Below are the code and all the weights of a small trained network. Each question names an input and a target symbol and asks about switching units off, where a switched-off unit gives its printed mean instead of its output.

import numpy as np


def w(rows, s, z=0):
    codes = np.array(rows[::2]) - 128.0
    scale = np.full(codes.shape[1], s)
    scale[-1] = z or s
    return codes * scale


def norm(h):
    return h / np.sqrt((h * h).mean(-1, keepdims=True) + 1e-5)


def f(y):
    return y / 2 * (1 + np.tanh(0.7978845608 * (y + 0.044715 * y**3)))


def softmax(a):
    e = np.exp(a - a.max(-1, keepdims=True))
    return e / e.sum(-1, keepdims=True)


def log_softmax(a):
    a = a - a.max(-1, keepdims=True)
    return a - np.log(np.exp(a).sum(-1, keepdims=True))


def net(x, mask):
    ids = ['γδζηθμστψ'.index(c) for c in x.split()]
    T = len(ids)
    res = E[ids] + P[:T]
    u = 0
    for l in range(3):
        r = norm(res)
        for j in range(2):
            rows = slice(2 * j, 2 * j + 2)
            q, k, v = (r @ M[l][rows].T for M in (Q, K, V))
            z = softmax(np.where(np.tri(T) > 0, q @ k.T / 2**0.5, -1e9)) @ v
            o = O[l][rows]
            res = res + np.where(mask[u + j], z, o[:, -1]) @ o[:, :-1]
        u += 2
        y = f(norm(res) @ A[l][:, :-1].T + A[l][:, -1])
        res = res + np.where(mask[u : u + 8], y, B[l][:, -1]) @ B[l][:, :-1]
        u += 8
    return log_softmax(norm(res)[-1] @ U[:, :-1].T + U[:, -1])


Q, K, V, O, A, B = {}, {}, {}, {}, {}, {}
E = w([
[68,157,62,165,131,87,56],'γ',
[149,224,165,148,112,80,72],'δ',
[135,111,131,150,31,57,204],'ζ',
[66,96,120,83,16,125,99],'η',
[125,61,142,116,122,198,69],'θ',
[108,112,147,76,59,243,201],'μ',
[61,151,172,197,167,195,123],'σ',
[151,226,49,76,109,230,206],'τ',
[142,200,3,98,150,109,166],'ψ',
],0.0033)
P = w([
[212,105,30,243,45,253,18],'0',
[137,142,59,197,51,204,66],'1',
[108,160,88,170,67,188,99],'2',
[78,164,102,143,89,157,116],'3',
[60,159,119,118,98,134,135],'4',
[49,148,138,92,124,117,153],'5',
[36,152,149,63,128,101,161],'6',
[21,154,153,42,136,83,171],'7',
],0.0016)
Q[0] = w([
[38,189,54,104,102,215,33],'0.h0',
[162,111,3,151,219,202,145],'0.h0',
[83,112,207,211,170,171,83],'0.h1',
[127,245,88,204,209,49,214],'0.h1',
],0.0054)
K[0] = w([
[106,174,125,77,195,185,49],'0.h0',
[140,88,135,126,254,130,214],'0.h0',
[127,93,176,196,142,170,82],'0.h1',
[88,218,117,165,211,85,155],'0.h1',
],0.007)
V[0] = w([
[236,183,232,70,85,70,58],'0.h0',
[120,122,167,22,244,202,48],'0.h0',
[131,112,88,21,45,64,19],'0.h1',
[65,74,100,49,35,161,252],'0.h1',
],0.0032)
O[0] = w([
[125,216,177,137,162,99,188,2],'0.h0',
[253,90,144,122,122,122,175,121],'0.h0',
[46,126,70,223,141,113,188,154],'0.h1',
[129,88,92,157,188,167,29,151],'0.h1',
],0.0021,0.0025)
A[0] = w([
[158,124,62,96,150,98,151,37],'0.n0',
[152,96,124,197,122,111,117,96],'0.n1',
[105,122,120,67,172,126,141,131],'0.n2',
[113,105,112,201,183,153,254,78],'0.n3',
[190,79,197,126,162,212,115,112],'0.n4',
[156,152,134,163,252,119,16,113],'0.n5',
[147,139,194,118,166,58,174,2],'0.n6',
[167,110,102,27,8,63,124,126],'0.n7',
],0.005,0.0006)
B[0] = w([
[111,195,114,117,214,167,67,106],'0.n0',
[207,96,137,127,105,152,58,133],'0.n1',
[70,134,161,172,164,144,223,123],'0.n2',
[160,127,152,158,182,221,6,107],'0.n3',
[16,160,105,102,77,78,128,250],'0.n4',
[165,107,77,254,157,181,148,138],'0.n5',
[134,234,86,85,136,98,187,63],'0.n6',
[113,99,105,242,201,177,69,162],'0.n7',
],0.0038,0.0019)
Q[1] = w([
[239,72,143,199,221,152,108],'1.h0',
[4,247,128,254,132,166,107],'1.h0',
[185,92,164,113,216,143,160],'1.h1',
[14,163,117,130,152,69,170],'1.h1',
],0.0073)
K[1] = w([
[28,130,34,166,161,176,71],'1.h0',
[175,234,199,255,130,100,137],'1.h0',
[142,158,59,141,73,100,142],'1.h1',
[144,83,154,99,205,93,192],'1.h1',
],0.0089)
V[1] = w([
[112,58,96,86,160,177,132],'1.h0',
[107,253,120,148,147,89,152],'1.h0',
[189,236,152,136,145,202,141],'1.h1',
[95,164,157,189,188,160,98],'1.h1',
],0.0048)
O[1] = w([
[64,210,118,171,102,127,156,70],'1.h0',
[133,31,116,117,136,115,99,108],'1.h0',
[149,163,157,59,88,127,2,1],'1.h1',
[109,162,188,143,173,156,95,140],'1.h1',
],0.0032,0.0027)
A[1] = w([
[163,134,127,134,154,45,149,124],'1.n0',
[60,206,132,157,104,54,170,135],'1.n1',
[107,209,102,44,110,97,104,134],'1.n2',
[111,122,158,207,98,140,136,130],'1.n3',
[151,122,208,165,91,119,111,126],'1.n4',
[181,217,90,212,129,106,146,89],'1.n5',
[104,250,179,35,106,2,150,3],'1.n6',
[115,117,181,82,163,114,123,133],'1.n7',
],0.0063,0.0017)
B[1] = w([
[73,46,87,153,123,171,121,96],'1.n0',
[69,129,102,2,130,68,116,232],'1.n1',
[58,111,60,154,126,80,237,119],'1.n2',
[45,57,82,102,103,195,81,255],'1.n3',
[52,78,74,58,112,147,80,124],'1.n4',
[206,114,142,182,179,156,10,160],'1.n5',
[115,229,181,238,165,44,133,96],'1.n6',
[125,117,170,131,139,49,128,110],'1.n7',
],0.0053,0.0029)
Q[2] = w([
[172,250,80,119,193,124,172],'2.h0',
[164,50,81,115,205,74,51],'2.h0',
[147,26,123,98,159,120,138],'2.h1',
[161,147,148,122,105,157,92],'2.h1',
],0.019)
K[2] = w([
[194,164,82,80,153,116,122],'2.h0',
[155,107,152,157,173,6,77],'2.h0',
[110,126,145,107,189,149,146],'2.h1',
[152,162,80,122,138,140,116],'2.h1',
],0.021)
V[2] = w([
[11,119,172,19,158,115,156],'2.h0',
[92,174,91,178,138,51,196],'2.h0',
[12,107,216,189,94,79,66],'2.h1',
[165,168,254,96,30,252,203],'2.h1',
],0.0066)
O[2] = w([
[245,186,67,162,160,86,91,187],'2.h0',
[122,56,123,84,64,154,31,1],'2.h0',
[39,122,244,165,39,206,154,198],'2.h1',
[47,11,153,150,253,155,38,84],'2.h1',
],0.0037,0.0044)
A[2] = w([
[129,166,146,138,64,140,139,2],'2.n0',
[144,117,186,164,158,121,127,242],'2.n1',
[215,175,88,203,83,238,2,55],'2.n2',
[100,123,162,142,88,170,112,201],'2.n3',
[156,149,165,84,53,83,35,147],'2.n4',
[20,191,108,97,150,98,151,34],'2.n5',
[148,153,83,115,89,109,149,118],'2.n6',
[159,129,81,201,116,170,53,175],'2.n7',
],0.0096,0.00087)
B[2] = w([
[151,71,124,154,150,105,65,170],'2.n0',
[106,171,139,110,109,145,88,126],'2.n1',
[206,88,117,119,123,254,130,223],'2.n2',
[147,166,117,108,127,123,125,205],'2.n3',
[84,116,92,71,101,119,140,124],'2.n4',
[92,97,109,79,89,73,98,254],'2.n5',
[105,158,137,113,116,154,122,167],'2.n6',
[188,135,163,97,108,177,115,185],'2.n7',
],0.013,0.0072)
U = w([
[200,106,116,104,93,218,106,190],'γ',
[57,98,92,70,71,68,94,183],'δ',
[148,120,147,178,97,94,119,1],'ζ',
[139,124,135,188,100,106,133,8],'η',
[101,90,150,179,92,126,255,142],'θ',
[52,59,173,160,207,156,114,60],'μ',
[84,228,215,141,128,142,105,154],'σ',
[184,123,110,125,229,70,114,130],'τ',
[187,229,81,107,115,81,203,76],'ψ',
],0.0083,0.0025)

Each question gives the input, a string of symbols that net reads in full, and the target symbol t.
The units are the heads (2 rows each of Q, K, V and O) and the neurons (one row each of A and B). Each row of codes is followed by its name. A weight is (code - 128) times the scale printed after its matrix; where a second scale follows, it is the last column's (O, A, B and U).
mask holds one flag per unit, layer by layer, with each layer's heads first. A switched-off unit (its flag False) gives its mean, the last column of its rows in O or B, instead of its output. The means were averaged over made-up inputs and are rounded, as every weight is.
A unit's drop is (log p(t) with every unit on - log p(t) with that unit switched off) / (log p(t) with every unit on - log p(t) with every unit switched off).
top k neurons: the k neurons with the biggest drops, biggest first
top k neurons in layer l: the k neurons of layer l with the biggest drops, biggest first
which heads matter: for each layer, one digit per head in row order, 1 if its drop is at least 0.15 and else 0, layers parted by /
input μ γ θ ζ δ σ δ, target δ: which heads matter	11 / 10 / 10
input θ ψ σ σ η μ δ, target μ: which heads matter	00 / 10 / 01
input θ η θ γ δ μ σ θ, target σ: which heads matter	00 / 10 / 00
input θ γ γ θ θ θ θ δ, target θ: top neuron	(0.n4)
input γ δ ζ θ, target θ: top 3 neurons in layer 2	(2.n5; 2.n2; 2.n7)
input ψ δ σ, target ψ: top 2 neurons	(0.n4; 1.n3)
input θ δ η θ σ θ η γ, target θ: top 3 neurons in layer 1	(1.n0; 1.n5; 1.n1)
input μ η η θ μ σ δ, target σ: which heads matter	00 / 10 / 00
input η θ δ ψ σ ζ, target ψ: which heads matter	10 / 11 / 11
input σ η γ η θ η, target δ: which heads matter	01 / 00 / 00
input σ γ γ σ η θ δ, target θ: top 2 neurons in layer 1	(1.n0; 1.n5)
input σ δ θ, target σ: which heads matter	00 / 10 / 11
input δ η μ ζ θ, target μ: which heads matter	10 / 10 / 11
input σ σ τ τ, target δ: top 2 neurons	(1.n2; 2.n2)
input θ θ δ θ, target θ: top neuron in layer 2	(2.n5)
input θ γ θ θ τ θ δ η, target θ: which heads matter	01 / 11 / 01
input η γ θ μ δ η, target μ: which heads matter	01 / 10 / 01
input ζ θ ζ, target δ: which heads matter	10 / 00 / 00
input σ ζ γ δ τ, target τ: top 2 neurons	(0.n4; 2.n2)
input σ ψ δ, target ψ: top 2 neurons	(0.n4; 2.n5)
input σ γ γ σ, target δ: which heads matter	11 / 00 / 00
input σ σ δ, target σ: which heads matter	00 / 10 / 10
input μ δ θ θ ζ ζ, target θ: top 2 neurons	(2.n5; 2.n2)
input δ σ ψ η θ, target ψ: top neuron in layer 0	(0.n0)
input θ θ ψ τ δ θ τ γ, target τ: top 2 neurons in layer 2	(2.n2; 2.n5)
